Below are the code and all the weights of a small trained network. Each question names an input and a class and asks about switching units off, where a switched-off unit gives its printed mean instead of its output.

import numpy as np


def w(rows, s, z=0):
    codes = np.array(rows[::2]) - 128.0
    scale = np.full(codes.shape[1], s)
    scale[-1] = z or s
    return codes * scale


def f(y):
    return np.maximum(y, 0)


def log_softmax(a):
    a = a - a.max(-1, keepdims=True)
    return a - np.log(np.exp(a).sum(-1, keepdims=True))


def net(x, mask):
    res = np.array(x, float).reshape(1, 2) / 4 @ E
    y = f(res @ A[0][:, :-1].T + A[0][:, -1])
    res = res + np.where(mask, y, B[0][:, -1]) @ B[0][:, :-1]
    return log_softmax(res[-1] @ U[:, :-1].T + U[:, -1])


A, B = {}, {}
E = w([
[39,164,199,89,139,51],'x0',
[79,214,63,177,1,149],'x1',
],0.013)
A[0] = w([
[130,207,73,173,100,206,246],'neuron 1',
[248,28,40,155,110,190,70],'neuron 2',
[29,213,31,215,16,164,6],'neuron 3',
[192,21,205,24,206,78,20],'neuron 4',
[236,91,73,120,159,205,17],'neuron 5',
[212,78,169,116,218,160,58],'neuron 6',
[150,76,206,59,155,183,252],'neuron 7',
[63,215,213,133,163,59,45],'neuron 8',
[1,152,171,145,160,61,209],'neuron 9',
[241,75,38,237,125,212,213],'neuron 10',
[26,126,172,92,142,40,42],'neuron 11',
[120,116,113,121,92,117,252],'neuron 12',
[209,103,74,194,103,221,31],'neuron 13',
],0.0096,0.011)
B[0] = w([
[109,167,91,132,206,191,225],'neuron 1',
[78,97,129,33,62,76,208],'neuron 2',
[227,225,236,135,67,212,217],'neuron 3',
[165,234,218,125,66,203,217],'neuron 4',
[108,136,209,32,36,144,177],'neuron 5',
[147,208,200,161,127,205,195],'neuron 6',
[46,169,81,191,183,200,230],'neuron 7',
[102,110,154,38,14,67,178],'neuron 8',
[38,78,57,63,136,117,224],'neuron 9',
[43,95,51,69,116,94,255],'neuron 10',
[134,67,177,36,45,58,177],'neuron 11',
[45,132,82,172,203,187,198],'neuron 12',
[91,135,191,40,6,104,177],'neuron 13',
],0.013,0.019)
U = w([
[100,90,126,52,51,94,52],'0',
[172,201,175,148,79,191,43],'1',
[62,103,61,168,169,160,252],'2',
[193,45,197,223,181,46,4],'3',
[197,69,49,215,134,79,4],'4',
[148,111,95,250,53,44,4],'5',
[203,68,115,209,183,52,4],'6',
],0.018,0.011)

Each question gives the input, the list of numbers given to net, and the class t.
The units are the neurons (one row each of A and B). Each row of codes is followed by its name. A weight is (code - 128) times the scale printed after its matrix; where a second scale follows, it is the last column's (A, B and U).
mask holds one flag per neuron, in row order. A switched-off neuron (its flag False) gives its mean, the last column of its row in B, instead of its output. The means were averaged over made-up inputs and are rounded, as every weight is.
A unit's drop is (log p(t) with every unit on - log p(t) with that unit switched off) / (log p(t) with every unit on - log p(t) with every unit switched off).
most important unit: the unit with the biggest drop
k most important neurons: the k neurons with the biggest drops, biggest first
drop of u: that unit's drop, to one decimal
input [2,3], class 2: 2 most important neurons : [neuron 4; neuron 6]
input [-2,-4], class 1: most important unit : neuron 9
input [3,-1], class 2: 2 most important neurons : [neuron 2; neuron 13]
input [4,-5], class 1: 2 most important neurons : [neuron 4; neuron 10]
input [3,4], class 1: 3 most important neurons : [neuron 3; neuron 10; neuron 7]
input [-7,7], class 0: 2 most important neurons : [neuron 10; neuron 2]
input [3,2], class 2: 3 most important neurons : [neuron 2; neuron 13; neuron 5]
input [-7,6], class 0: 2 most important neurons : [neuron 10; neuron 2]
input [-3,3], class 2: 2 most important neurons : [neuron 4; neuron 1]
input [4,7], class 1: drop of neuron 3 : 3.2
input [0,6], class 1: drop of neuron 3 : 4.9
input [-5,-8], class 1: drop of neuron 4 : 0.2
input [-2,1], class 2: drop of neuron 5 : 0.0
input [0,-2], class 2: most important unit : neuron 3
